Here is a tiny trained network, its code and every weight. The questions are about switching its units off for an input and a target symbol, where a switched-off unit gives its printed mean instead of its output.

import numpy as np


def w(rows, s, z=0):
    codes = np.array(rows[::2]) - 128.0
    scale = np.full(codes.shape[1], s)
    scale[-1] = z or s
    return codes * scale


def f(y):
    return np.maximum(y, 0)


def softmax(a):
    e = np.exp(a - a.max(-1, keepdims=True))
    return e / e.sum(-1, keepdims=True)


def log_softmax(a):
    a = a - a.max(-1, keepdims=True)
    return a - np.log(np.exp(a).sum(-1, keepdims=True))


def net(x, mask):
    ids = ['αγδημξπψω'.index(c) for c in x.split()]
    T = len(ids)
    res = E[ids] + P[:T]
    q, k, v = (res @ M[0].T for M in (Q, K, V))
    z = softmax(np.where(np.tri(T) > 0, q @ k.T / 4**0.5, -1e9)) @ v
    res = res + np.where(mask[0], z, O[0][:, -1]) @ O[0][:, :-1]
    y = f(res @ A[0][:, :-1].T + A[0][:, -1])
    res = res + np.where(mask[1:9], y, B[0][:, -1]) @ B[0][:, :-1]
    return log_softmax(res[-1] @ U[:, :-1].T + U[:, -1])


Q, K, V, O, A, B = {}, {}, {}, {}, {}, {}
E = w([
[183,145,167,45,91],'α',
[72,126,62,153,198],'γ',
[187,184,92,113,138],'δ',
[92,216,219,100,211],'η',
[202,127,76,75,88],'μ',
[208,163,178,36,87],'ξ',
[100,52,80,66,72],'π',
[225,224,150,92,141],'ψ',
[50,8,54,96,133],'ω',
],0.017)
P = w([
[106,221,3,98,78],'0',
[136,129,120,60,139],'1',
[130,129,91,101,185],'2',
[137,130,101,90,180],'3',
[198,112,154,109,130],'4',
[116,125,131,131,133],'5',
[99,97,115,124,115],'6',
[96,140,120,129,130],'7',
[108,114,97,141,162],'8',
[171,127,146,93,132],'9',
[108,84,134,92,119],'10',
],0.013)
Q[0] = w([
[125,141,151,247,75],'head 0',
[51,116,149,2,87],'head 0',
[138,174,61,66,188],'head 0',
[155,77,157,139,104],'head 0',
],0.01)
K[0] = w([
[207,101,168,176,157],'head 0',
[137,190,86,160,102],'head 0',
[136,216,19,183,2],'head 0',
[164,54,166,120,60],'head 0',
],0.0091)
V[0] = w([
[182,125,133,104,10],'head 0',
[78,62,79,127,103],'head 0',
[95,160,81,154,100],'head 0',
[137,136,79,186,195],'head 0',
],0.014)
O[0] = w([
[87,146,152,178,213,178],'head 0',
[4,139,136,149,106,230],'head 0',
[149,128,91,170,118,250],'head 0',
[156,70,151,154,95,142],'head 0',
],0.017,0.011)
A[0] = w([
[93,120,86,64,154,128],'neuron 0',
[106,129,11,81,166,121],'neuron 1',
[254,97,34,141,155,77],'neuron 2',
[117,182,94,177,114,1],'neuron 3',
[190,112,133,64,26,223],'neuron 4',
[202,243,100,119,16,204],'neuron 5',
[119,120,150,205,143,134],'neuron 6',
[95,239,92,101,225,126],'neuron 7',
],0.0077,0.0029)
B[0] = w([
[174,170,130,114,235,181],'neuron 0',
[200,139,216,85,176,216],'neuron 1',
[5,44,211,65,102,217],'neuron 2',
[72,124,242,140,154,177],'neuron 3',
[102,202,68,144,192,168],'neuron 4',
[101,59,118,138,105,168],'neuron 5',
[65,80,96,15,3,180],'neuron 6',
[186,66,86,138,142,248],'neuron 7',
],0.0063,0.013)
U = w([
[139,68,193,243,139,201],'α',
[129,183,37,126,199,2],'γ',
[127,188,50,124,195,8],'δ',
[108,141,91,253,186,29],'η',
[80,133,131,195,93,162],'μ',
[123,178,38,61,151,56],'ξ',
[135,100,184,125,144,97],'π',
[78,167,106,174,168,245],'ψ',
[155,87,80,237,109,212],'ω',
],0.0052,0.0024)

Each question gives the input, a string of symbols that net reads in full, and the target symbol t.
The units are the heads (4 rows each of Q, K, V and O) and the neurons (one row each of A and B). Each row of codes is followed by its name. A weight is (code - 128) times the scale printed after its matrix; where a second scale follows, it is the last column's (O, A, B and U).
mask holds one flag per unit, heads first, then neurons. A switched-off unit (its flag False) gives its mean, the last column of its rows in O or B, instead of its output. The means were averaged over made-up inputs and are rounded, as every weight is.
A unit's drop is (log p(t) with every unit on - log p(t) with that unit switched off) / (log p(t) with every unit on - log p(t) with every unit switched off).
The circuit of an input: a set's keep is (log p(t) with only the set's units on - log p(t) with every unit switched off) / (log p(t) with every unit on - log p(t) with every unit switched off). Starting from all 9 units, units are removed one at a time, each time the one whose removal leaves the highest keep (on an exact tie, the one counted first), for as long as the keep stays at least 0.8.
units of the circuit, in order: the units of the circuit, biggest drop first
k most important neurons: the k neurons with the biggest drops, biggest first
drop when u is switched off: that unit's drop, to one decimal
input ψ ω δ, target π: units of the circuit, in order => (head 0; neuron 2)
input γ ψ ξ, target ω: units of the circuit, in order => (head 0)
input ψ ω α, target π: units of the circuit, in order => (head 0; neuron 2)
input η π α γ, target π: 2 most important neurons => (neuron 2; neuron 1)
input γ ω μ π η ω ω ξ ξ δ ω, target ω: 2 most important neurons => (neuron 2; neuron 3)
input η ω ψ δ ω π ξ, target ξ: 2 most important neurons => (neuron 4; neuron 3)
input η ξ δ, target π: units of the circuit, in order => (neuron 2; head 0)
input ψ ω α ω ψ η α α ψ, target π: 2 most important neurons => (neuron 2; neuron 4)
input δ α ψ, target α: units of the circuit, in order => (head 0; neuron 2)
input ξ δ α, target γ: drop when head 0 is switched off => 0.8
input η η α, target ξ: drop when neuron 4 is switched off => 1.5
input δ ω γ γ, target α: drop when neuron 4 is switched off => 0.1
